Below is a small trained network, with its code and all its weights. Each question gives an input and a target symbol and asks what happens when units are switched off, that is, made to give their printed mean instead of their output.

import numpy as np


def w(rows, s, z=0):
    codes = np.array(rows[::2]) - 128.0
    scale = np.full(codes.shape[1], s)
    scale[-1] = z or s
    return codes * scale


def norm(h):
    return h / np.sqrt((h * h).mean(-1, keepdims=True) + 1e-5)


def f(y):
    return np.maximum(y, 0)


def softmax(a):
    e = np.exp(a - a.max(-1, keepdims=True))
    return e / e.sum(-1, keepdims=True)


def log_softmax(a):
    a = a - a.max(-1, keepdims=True)
    return a - np.log(np.exp(a).sum(-1, keepdims=True))


def net(x, mask):
    ids = ['αεξπσφω'.index(c) for c in x.split()]
    T = len(ids)
    res = E[ids] + P[:T]
    u = 0
    for l in range(2):
        q, k, v = (norm(res) @ M[l].T for M in (Q, K, V))
        z = softmax(np.where(np.tri(T) > 0, q @ k.T / 4**0.5, -1e9)) @ v
        res = res + np.where(mask[u], z, O[l][:, -1]) @ O[l][:, :-1]
        u += 1
        y = f(norm(res) @ A[l][:, :-1].T + A[l][:, -1])
        res = res + np.where(mask[u : u + 16], y, B[l][:, -1]) @ B[l][:, :-1]
        u += 16
    return log_softmax(norm(res)[-1] @ U[:, :-1].T + U[:, -1])


Q, K, V, O, A, B = {}, {}, {}, {}, {}, {}
E = w([
[133,104,105],'α',
[122,99,87],'ε',
[193,194,112],'ξ',
[119,94,89],'π',
[114,86,107],'σ',
[209,197,130],'φ',
[181,3,210],'ω',
],0.004)
P = w([
[135,178,168],'0',
[152,135,136],'1',
[136,123,100],'2',
[235,118,104],'3',
[80,120,108],'4',
[148,118,99],'5',
[239,112,94],'6',
[88,119,113],'7',
[156,116,98],'8',
[140,254,119],'9',
[87,114,108],'10',
[149,111,97],'11',
],0.0051)
Q[0] = w([
[26,248,188],'0.h0',
[227,34,114],'0.h0',
[134,71,89],'0.h0',
[255,25,101],'0.h0',
],0.0045)
K[0] = w([
[145,82,2],'0.h0',
[116,133,190],'0.h0',
[132,140,164],'0.h0',
[96,174,189],'0.h0',
],0.0089)
V[0] = w([
[253,86,72],'0.h0',
[147,91,188],'0.h0',
[170,105,92],'0.h0',
[158,82,177],'0.h0',
],0.0043)
O[0] = w([
[56,162,171,236],'0.h0',
[21,56,84,251],'0.h0',
[56,252,140,142],'0.h0',
[40,95,131,253],'0.h0',
],0.0033,0.0015)
A[0] = w([
[190,65,105,80],'0.n0',
[94,113,199,11],'0.n1',
[115,150,63,190],'0.n2',
[135,132,32,86],'0.n3',
[90,95,76,85],'0.n4',
[95,143,193,77],'0.n5',
[4,50,153,93],'0.n6',
[136,245,148,176],'0.n7',
[100,96,70,109],'0.n8',
[163,152,94,135],'0.n9',
[218,185,96,101],'0.n10',
[82,77,69,149],'0.n11',
[110,99,215,36],'0.n12',
[174,126,192,50],'0.n13',
[108,114,243,71],'0.n14',
[110,64,3,2],'0.n15',
],0.0034,0.0016)
B[0] = w([
[102,163,112,209],'0.n0',
[253,84,129,139],'0.n1',
[103,126,183,193],'0.n2',
[192,134,194,170],'0.n3',
[135,138,145,176],'0.n4',
[160,99,137,139],'0.n5',
[152,156,159,253],'0.n6',
[92,74,112,184],'0.n7',
[128,157,142,184],'0.n8',
[103,115,147,158],'0.n9',
[108,130,145,176],'0.n10',
[110,176,141,233],'0.n11',
[173,138,137,158],'0.n12',
[126,153,116,145],'0.n13',
[177,136,145,168],'0.n14',
[172,155,115,196],'0.n15',
],0.0051,0.0021)
Q[1] = w([
[2,180,105],'1.h0',
[183,58,118],'1.h0',
[101,99,213],'1.h0',
[16,163,141],'1.h0',
],0.0057)
K[1] = w([
[10,254,18],'1.h0',
[176,50,102],'1.h0',
[120,111,152],'1.h0',
[22,224,125],'1.h0',
],0.0055)
V[1] = w([
[42,159,22],'1.h0',
[73,171,251],'1.h0',
[229,113,76],'1.h0',
[250,235,195],'1.h0',
],0.0026)
O[1] = w([
[165,86,199,7],'1.h0',
[253,129,77,174],'1.h0',
[75,185,79,144],'1.h0',
[106,182,107,198],'1.h0',
],0.0046,0.0017)
A[1] = w([
[159,162,78,160],'1.n0',
[116,98,172,86],'1.n1',
[103,47,104,135],'1.n2',
[191,124,90,25],'1.n3',
[90,207,254,7],'1.n4',
[165,160,194,220],'1.n5',
[23,85,40,8],'1.n6',
[74,105,46,164],'1.n7',
[115,102,66,20],'1.n8',
[35,111,148,33],'1.n9',
[58,138,44,113],'1.n10',
[150,73,126,87],'1.n11',
[31,116,240,74],'1.n12',
[59,165,178,96],'1.n13',
[176,100,54,106],'1.n14',
[100,118,172,80],'1.n15',
],0.005,0.0018)
B[1] = w([
[151,106,147,200],'1.n0',
[172,133,157,178],'1.n1',
[114,219,106,208],'1.n2',
[110,109,127,157],'1.n3',
[2,129,234,203],'1.n4',
[80,108,188,255],'1.n5',
[61,174,203,155],'1.n6',
[141,75,107,180],'1.n7',
[116,83,200,137],'1.n8',
[201,131,87,149],'1.n9',
[145,75,121,183],'1.n10',
[130,178,112,192],'1.n11',
[201,116,151,217],'1.n12',
[124,65,135,173],'1.n13',
[93,137,136,189],'1.n14',
[155,118,122,157],'1.n15',
],0.0044,0.0024)
U = w([
[140,148,85,67],'α',
[101,168,75,131],'ε',
[164,244,143,6],'ξ',
[70,147,64,211],'π',
[3,2,106,162],'σ',
[146,219,152,28],'φ',
[204,55,250,215],'ω',
],0.0073,0.0027)

Each question gives the input, a string of symbols that net reads in full, and the target symbol t.
The units are the heads (4 rows each of Q, K, V and O) and the neurons (one row each of A and B). Each row of codes is followed by its name. A weight is (code - 128) times the scale printed after its matrix; where a second scale follows, it is the last column's (O, A, B and U).
mask holds one flag per unit, layer by layer, with each layer's heads first. A switched-off unit (its flag False) gives its mean, the last column of its rows in O or B, instead of its output. The means were averaged over made-up inputs and are rounded, as every weight is.
A unit's drop is (log p(t) with every unit on - log p(t) with that unit switched off) / (log p(t) with every unit on - log p(t) with every unit switched off).
The circuit of an input: a set's keep is (log p(t) with only the set's units on - log p(t) with every unit switched off) / (log p(t) with every unit on - log p(t) with every unit switched off). Starting from the 12 units with the biggest drops (on a tie, the unit counted first), units are removed one at a time, each time the one whose removal leaves the highest keep (on an exact tie, the one counted first), for as long as the keep stays at least 0.8.
units of the circuit, in order: the units of the circuit, biggest drop first
unit that matters most: the unit with the biggest drop
k most important neurons: the k neurons with the biggest drops, biggest first
top k neurons in layer l: the k neurons of layer l with the biggest drops, biggest first
drop when u is switched off: that unit's drop, to one decimal
input ξ σ π π α ω σ ω σ π ω σ, target ξ: 3 most important neurons => [0.n11; 0.n15; 0.n8]
input ω α α φ ε α, target ω: units of the circuit, in order => [0.h0; 1.h0]
input ω ω α σ, target σ: units of the circuit, in order => [0.h0]
input ω σ ω σ π, target ω: units of the circuit, in order => [1.h0; 1.n12; 0.h0]
input ξ ω φ ω π ω ε σ ω π ω π, target ξ: 3 most important neurons => [0.n15; 0.n3; 0.n11]
input ω σ φ ω σ σ ω ω ω σ φ, target ω: units of the circuit, in order => [1.h0; 0.n7]
input π σ φ, target π: top 3 neurons in layer 0 => [0.n7; 0.n6; 0.n11]
input ω ε π α π ω ε ε ξ, target ω: 2 most important neurons => [0.n7; 0.n6]
input σ ω ξ, target σ: top 2 neurons in layer 0 => [0.n6; 0.n2]
input ε ξ ω σ ω σ ξ ω π ω φ, target ω: top 3 neurons in layer 0 => [0.n7; 0.n6; 0.n11]
input ξ ω π π σ σ ω ω ω σ ξ ω, target ξ: 2 most important neurons => [1.n2; 1.n11]
input ξ ω φ σ σ π ω ω ω, target ξ: top 2 neurons in layer 1 => [1.n2; 1.n4]
input π σ ω φ ω ξ, target π: 2 most important neurons => [1.n5; 0.n7]
input ξ ω π ω ω ω ξ σ ω σ ω α, target ξ: most important neuron => [0.n15]
input π ω α ω ω φ, target π: 2 most important neurons => [0.n7; 0.n6]
input σ ω φ, target σ: top 2 neurons in layer 1 => [1.n10; 1.n2]
input π ξ ω σ σ σ ω σ ω ω ω ω, target π: 2 most important neurons => [1.n2; 1.n12]
input σ ε ω, target σ: top 2 neurons in layer 0 => [0.n6; 0.n7]
input π σ α ω ω ε ω π ξ, target π: 2 most important neurons => [0.n7; 1.n5]
input ω ω α ξ ω π, target ω: unit that matters most => 0.h0
input ω σ α σ ω ω ω ξ, target ω: 2 most important neurons => [0.n7; 1.n12]
input σ ε ω ω σ, target ω: drop when 1.n7 is switched off => 0.0
input ξ ω π, target ξ: drop when 0.n2 is switched off => 0.1
input ω ε ε α ω φ φ ω α σ ω σ, target ω: drop when 1.h0 is switched off => 0.4
input σ ω ω ω σ σ σ σ ω ω ω φ, target σ: drop when 1.h0 is switched off => 0.7
